Below are the code and all the weights of a small trained network. Each question names an input and a target symbol and asks about switching units off, where a switched-off unit gives its printed mean instead of its output.

import numpy as np


def w(rows, s, z=0):
    codes = np.array(rows[::2]) - 128.0
    scale = np.full(codes.shape[1], s)
    scale[-1] = z or s
    return codes * scale


def f(y):
    return np.maximum(y, 0)


def softmax(a):
    e = np.exp(a - a.max(-1, keepdims=True))
    return e / e.sum(-1, keepdims=True)


def log_softmax(a):
    a = a - a.max(-1, keepdims=True)
    return a - np.log(np.exp(a).sum(-1, keepdims=True))


def net(x, mask):
    ids = ['αβγεζηθλμξπστψω'.index(c) for c in x.split()]
    T = len(ids)
    res = E[ids] + P[:T]
    r = res
    for j in range(2):
        rows = slice(2 * j, 2 * j + 2)
        q, k, v = (r @ M[0][rows].T for M in (Q, K, V))
        z = softmax(np.where(np.tri(T) > 0, q @ k.T / 2**0.5, -1e9)) @ v
        o = O[0][rows]
        res = res + np.where(mask[j], z, o[:, -1]) @ o[:, :-1]
    y = f(res @ A[0][:, :-1].T + A[0][:, -1])
    res = res + np.where(mask[2:10], y, B[0][:, -1]) @ B[0][:, :-1]
    return log_softmax(res[-1] @ U[:, :-1].T + U[:, -1])


Q, K, V, O, A, B = {}, {}, {}, {}, {}, {}
E = w([
[108,158,139,190],'α',
[131,172,138,228],'β',
[74,129,101,241],'γ',
[138,181,135,232],'ε',
[121,79,158,102],'ζ',
[63,140,133,174],'η',
[151,142,178,111],'θ',
[93,122,110,254],'λ',
[142,92,141,139],'μ',
[114,77,127,165],'ξ',
[115,217,163,202],'π',
[214,173,208,136],'σ',
[81,98,127,180],'τ',
[184,166,169,156],'ψ',
[188,212,171,210],'ω',
],0.01)
P = w([
[153,2,73,129],'0',
[149,90,254,223],'1',
[167,19,245,235],'2',
[111,171,218,103],'3',
[14,78,187,101],'4',
[90,69,198,154],'5',
[111,57,205,130],'6',
[71,90,200,184],'7',
[29,4,158,208],'8',
],0.005)
Q[0] = w([
[97,137,68,47],'h1',
[79,98,253,166],'h1',
[113,155,129,85],'h2',
[148,85,157,159],'h2',
],0.017)
K[0] = w([
[123,128,224,188],'h1',
[216,129,7,124],'h1',
[132,116,202,144],'h2',
[127,142,87,80],'h2',
],0.017)
V[0] = w([
[87,67,41,167],'h1',
[115,183,130,250],'h1',
[203,184,166,78],'h2',
[101,203,87,178],'h2',
],0.021)
O[0] = w([
[124,215,70,27,190],'h1',
[251,209,70,200,254],'h1',
[88,86,37,180,81],'h2',
[214,69,91,57,118],'h2',
],0.013,0.0065)
A[0] = w([
[75,178,67,26,203],'n1',
[86,241,89,155,48],'n2',
[101,64,137,194,135],'n3',
[173,152,85,166,240],'n4',
[61,203,112,179,236],'n5',
[131,92,83,100,2],'n6',
[173,195,254,114,143],'n7',
[72,115,189,180,185],'n8',
],0.0082,0.0031)
B[0] = w([
[166,126,110,229,202],'n1',
[122,9,120,96,199],'n2',
[207,125,112,92,169],'n3',
[73,203,194,70,247],'n4',
[141,56,210,121,186],'n5',
[160,78,94,162,128],'n6',
[34,74,44,148,230],'n7',
[165,139,114,48,180],'n8',
],0.011,0.014)
U = w([
[110,141,104,98,84],'α',
[111,154,122,77,84],'β',
[151,114,40,101,56],'γ',
[115,163,121,90,134],'ε',
[45,124,189,97,103],'ζ',
[114,123,91,139,96],'η',
[109,94,150,88,111],'θ',
[137,126,53,108,72],'λ',
[74,96,122,190,191],'μ',
[116,74,67,254,112],'ξ',
[146,156,126,173,254],'π',
[206,53,131,139,142],'σ',
[122,104,65,180,95],'τ',
[136,99,147,126,107],'ψ',
[129,166,171,242,154],'ω',
],0.0062,0.0047)

Each question gives the input, a string of symbols that net reads in full, and the target symbol t.
The units are the heads (2 rows each of Q, K, V and O) and the neurons (one row each of A and B). Each row of codes is followed by its name. A weight is (code - 128) times the scale printed after its matrix; where a second scale follows, it is the last column's (O, A, B and U).
mask holds one flag per unit, heads first, then neurons. A switched-off unit (its flag False) gives its mean, the last column of its rows in O or B, instead of its output. The means were averaged over made-up inputs and are rounded, as every weight is.
A unit's drop is (log p(t) with every unit on - log p(t) with that unit switched off) / (log p(t) with every unit on - log p(t) with every unit switched off).
The circuit of an input: a set's keep is (log p(t) with only the set's units on - log p(t) with every unit switched off) / (log p(t) with every unit on - log p(t) with every unit switched off). Starting from all 10 units, units are removed one at a time, each time the one whose removal leaves the highest keep (on an exact tie, the one counted first), for as long as the keep stays at least 0.8.
units of the circuit, in order: the units of the circuit, biggest drop first
top k neurons: the k neurons with the biggest drops, biggest first
drop of u: that unit's drop, to one decimal
input ζ π τ, target ζ: units of the circuit, in order -> [h1]
input ω π ξ, target ω: units of the circuit, in order -> [h1, n2]
input σ ψ α β, target σ: units of the circuit, in order -> [h1, n3, h2, n7]
input σ π τ α ω ω π, target σ: units of the circuit, in order -> [h1, n3, h2]
input ω σ μ, target ω: units of the circuit, in order -> [h1, n2]
input σ ω μ, target σ: top 4 neurons -> [n3, n4, n8, n7]
input ω ζ ω σ ω, target ω: units of the circuit, in order -> [h1, n7, h2]
input σ γ ω μ ξ, target σ: top 3 neurons -> [n4, n3, n7]
input σ ζ π, target σ: top 3 neurons -> [n3, n4, n8]
input σ ζ μ β, target σ: top 4 neurons -> [n3, n4, n8, n5]
input σ ζ β ζ ε ω γ, target σ: units of the circuit, in order -> [h1, n3, n7]
input σ ω ω ω ξ ω ω ψ σ, target σ: top 3 neurons -> [n3, n4, n7]
input σ π π π ε ε, target σ: units of the circuit, in order -> [h1, n3, h2]
input ω ξ μ, target ω: units of the circuit, in order -> [h1, n2]
input ω ω μ ψ β σ, target ω: units of the circuit, in order -> [h1]
input ξ π π, target ξ: top 4 neurons -> [n1, n4, n7, n8]
input ξ ξ ψ σ, target ξ: top 2 neurons -> [n1, n4]
input σ ζ μ λ θ ε, target σ: top 3 neurons -> [n3, n4, n8]
input σ ω ω, target σ: top 2 neurons -> [n3, n8]
input ω α β, target ω: units of the circuit, in order -> [h1]
input σ σ ε μ, target σ: drop of n3 -> 0.5
input σ η ω, target σ: drop of h1 -> 1.0
input ζ τ ω, target ζ: drop of n4 -> -0.1
input ζ ω α, target ζ: drop of n1 -> -0.1
